Below is a small trained network, with its code and all its weights. Each question gives an input and a target symbol and asks what happens when units are switched off, that is, made to give their printed mean instead of their output.

import numpy as np


def w(rows, s, z=0):
    codes = np.array(rows[::2]) - 128.0
    scale = np.full(codes.shape[1], s)
    scale[-1] = z or s
    return codes * scale


def norm(h):
    return h / np.sqrt((h * h).mean(-1, keepdims=True) + 1e-5)


def f(y):
    return np.maximum(y, 0)


def softmax(a):
    e = np.exp(a - a.max(-1, keepdims=True))
    return e / e.sum(-1, keepdims=True)


def log_softmax(a):
    a = a - a.max(-1, keepdims=True)
    return a - np.log(np.exp(a).sum(-1, keepdims=True))


def net(x, mask):
    ids = ['ΓΘΠΣαβδζημξτφψω'.index(c) for c in x.split()]
    T = len(ids)
    res = E[ids] + P[:T]
    u = 0
    for l in range(2):
        q, k, v = (norm(res) @ M[l].T for M in (Q, K, V))
        z = softmax(np.where(np.tri(T) > 0, q @ k.T / 3**0.5, -1e9)) @ v
        res = res + np.where(mask[u], z, O[l][:, -1]) @ O[l][:, :-1]
        u += 1
        y = f(norm(res) @ A[l][:, :-1].T + A[l][:, -1])
        res = res + np.where(mask[u : u + 4], y, B[l][:, -1]) @ B[l][:, :-1]
        u += 4
    return log_softmax(norm(res)[-1] @ U[:, :-1].T + U[:, -1])


Q, K, V, O, A, B = {}, {}, {}, {}, {}, {}
E = w([
[179,204,109,109],'Γ',
[132,138,83,114],'Θ',
[129,153,107,80],'Π',
[116,120,86,193],'Σ',
[112,116,87,220],'α',
[151,206,141,114],'β',
[121,148,97,94],'δ',
[126,165,97,229],'ζ',
[170,128,28,69],'η',
[51,207,93,29],'μ',
[239,91,141,127],'ξ',
[148,116,121,168],'τ',
[115,233,247,82],'φ',
[130,141,253,47],'ψ',
[66,119,176,87],'ω',
],0.015)
P = w([
[108,144,134,140],'0',
[153,51,90,120],'1',
[83,219,126,123],'2',
[152,45,106,86],'3',
[70,227,126,117],'4',
[126,2,79,56],'5',
[94,220,138,132],'6',
[159,36,90,80],'7',
[78,227,142,131],'8',
[160,16,76,98],'9',
],0.008)
Q[0] = w([
[216,178,101,179],'L0H0',
[240,109,113,147],'L0H0',
[1,41,218,15],'L0H0',
],0.0056)
K[0] = w([
[165,136,147,73],'L0H0',
[253,53,170,195],'L0H0',
[91,144,164,87],'L0H0',
],0.016)
V[0] = w([
[1,167,128,254],'L0H0',
[164,91,137,218],'L0H0',
[60,169,87,33],'L0H0',
],0.0069)
O[0] = w([
[76,157,85,255,170],'L0H0',
[150,68,244,57,77],'L0H0',
[20,49,188,237,254],'L0H0',
],0.0053,0.0012)
A[0] = w([
[234,94,107,136,132],'L0N0',
[71,158,15,114,251],'L0N1',
[4,103,2,96,56],'L0N2',
[174,59,118,189,245],'L0N3',
],0.0063,0.0013)
B[0] = w([
[161,4,121,111,188],'L0N0',
[145,140,216,252,255],'L0N1',
[202,56,45,139,236],'L0N2',
[170,78,102,1,186],'L0N3',
],0.007,0.0052)
Q[1] = w([
[137,182,137,153],'L1H0',
[202,123,183,246],'L1H0',
[140,78,80,163],'L1H0',
],0.012)
K[1] = w([
[255,74,38,192],'L1H0',
[43,102,57,38],'L1H0',
[74,139,84,47],'L1H0',
],0.006)
V[1] = w([
[166,66,255,19],'L1H0',
[55,154,71,66],'L1H0',
[163,158,35,68],'L1H0',
],0.0094)
O[1] = w([
[109,104,173,142,1],'L1H0',
[78,127,42,167,77],'L1H0',
[235,156,1,106,127],'L1H0',
],0.0081,0.0054)
A[1] = w([
[44,107,68,255,107],'L1N0',
[167,46,91,185,180],'L1N1',
[219,8,171,70,255],'L1N2',
[89,191,112,38,216],'L1N3',
],0.009,0.0029)
B[1] = w([
[196,78,191,106,214],'L1N0',
[42,122,70,47,217],'L1N1',
[110,78,159,254,254],'L1N2',
[11,82,34,123,156],'L1N3',
],0.0072,0.0089)
U = w([
[130,120,144,111,95],'Γ',
[156,121,142,126,42],'Θ',
[123,132,133,140,49],'Π',
[164,166,111,74,235],'Σ',
[144,111,3,86,189],'α',
[73,103,174,100,252],'β',
[57,121,51,224,121],'δ',
[72,41,146,126,78],'ζ',
[140,112,142,131,40],'η',
[180,183,141,217,176],'μ',
[162,118,142,127,36],'ξ',
[174,55,146,52,151],'τ',
[143,77,80,107,75],'φ',
[199,80,179,105,208],'ψ',
[84,76,222,179,96],'ω',
],0.012,0.0041)

Each question gives the input, a string of symbols that net reads in full, and the target symbol t.
The units are the heads (3 rows each of Q, K, V and O) and the neurons (one row each of A and B). Each row of codes is followed by its name. A weight is (code - 128) times the scale printed after its matrix; where a second scale follows, it is the last column's (O, A, B and U).
mask holds one flag per unit, layer by layer, with each layer's heads first. A switched-off unit (its flag False) gives its mean, the last column of its rows in O or B, instead of its output. The means were averaged over made-up inputs and are rounded, as every weight is.
A unit's drop is (log p(t) with every unit on - log p(t) with that unit switched off) / (log p(t) with every unit on - log p(t) with every unit switched off).
The circuit of an input: a set's keep is (log p(t) with only the set's units on - log p(t) with every unit switched off) / (log p(t) with every unit on - log p(t) with every unit switched off). Starting from all 10 units, units are removed one at a time, each time the one whose removal leaves the highest keep (on an exact tie, the one counted first), for as long as the keep stays at least 0.8.
circuit, biggest first: the units of the circuit, biggest drop first
top k neurons: the k neurons with the biggest drops, biggest first
k most important neurons of layer l: the k neurons of layer l with the biggest drops, biggest first
input δ ζ α, target μ: 2 most important neurons of layer 1 => L1N0, L1N2
input Σ δ ζ φ δ, target μ: top 3 neurons => L0N1, L0N0, L0N3
input η ζ η μ η Σ, target α: top 2 neurons => L0N2, L1N1
input η ζ τ μ β ζ, target α: top 2 neurons => L1N1, L0N2
input ζ δ ψ ζ, target ω: 2 most important neurons of layer 0 => L0N1, L0N2
input μ ζ μ ζ μ β, target α: top 3 neurons => L1N2, L0N2, L1N1
input η β Σ ζ μ ζ, target α: circuit, biggest first => L1H0
input ω ζ Π, target μ: top 2 neurons => L0N1, L0N0
input ω β Θ Π μ β, target α: top 3 neurons => L0N2, L1N1, L0N0
input τ ζ β μ ω φ α ζ Σ, target μ: top 2 neurons => L0N1, L1N0
input μ ζ μ Γ, target α: top 2 neurons => L1N0, L1N3
input Γ φ μ, target δ: 3 most important neurons of layer 0 => L0N1, L0N2, L0N3
input Π ω ξ δ ω ψ μ ζ τ, target μ: top 2 neurons => L0N2, L1N1
input α ω Σ, target ω: circuit, biggest first => L1H0
input τ ζ μ ζ ζ ζ ζ ζ α, target μ: top 2 neurons => L1N2, L0N0
input β δ ζ β, target δ: 2 most important neurons of layer 0 => L0N1, L0N2
input φ φ ζ ζ φ ψ, target ω: 2 most important neurons of layer 1 => L1N1, L1N2
input ζ Θ τ, target μ: top 2 neurons => L1N1, L1N0
input μ μ τ Σ τ ζ μ Σ, target α: 2 most important neurons of layer 1 => L1N1, L1N0
input Σ ζ Θ, target μ: most important neuron of layer 0 => L0N1
input τ Σ ψ Π Γ Π δ ξ ζ ψ, target ω: 3 most important neurons of layer 1 => L1N2, L1N1, L1N0
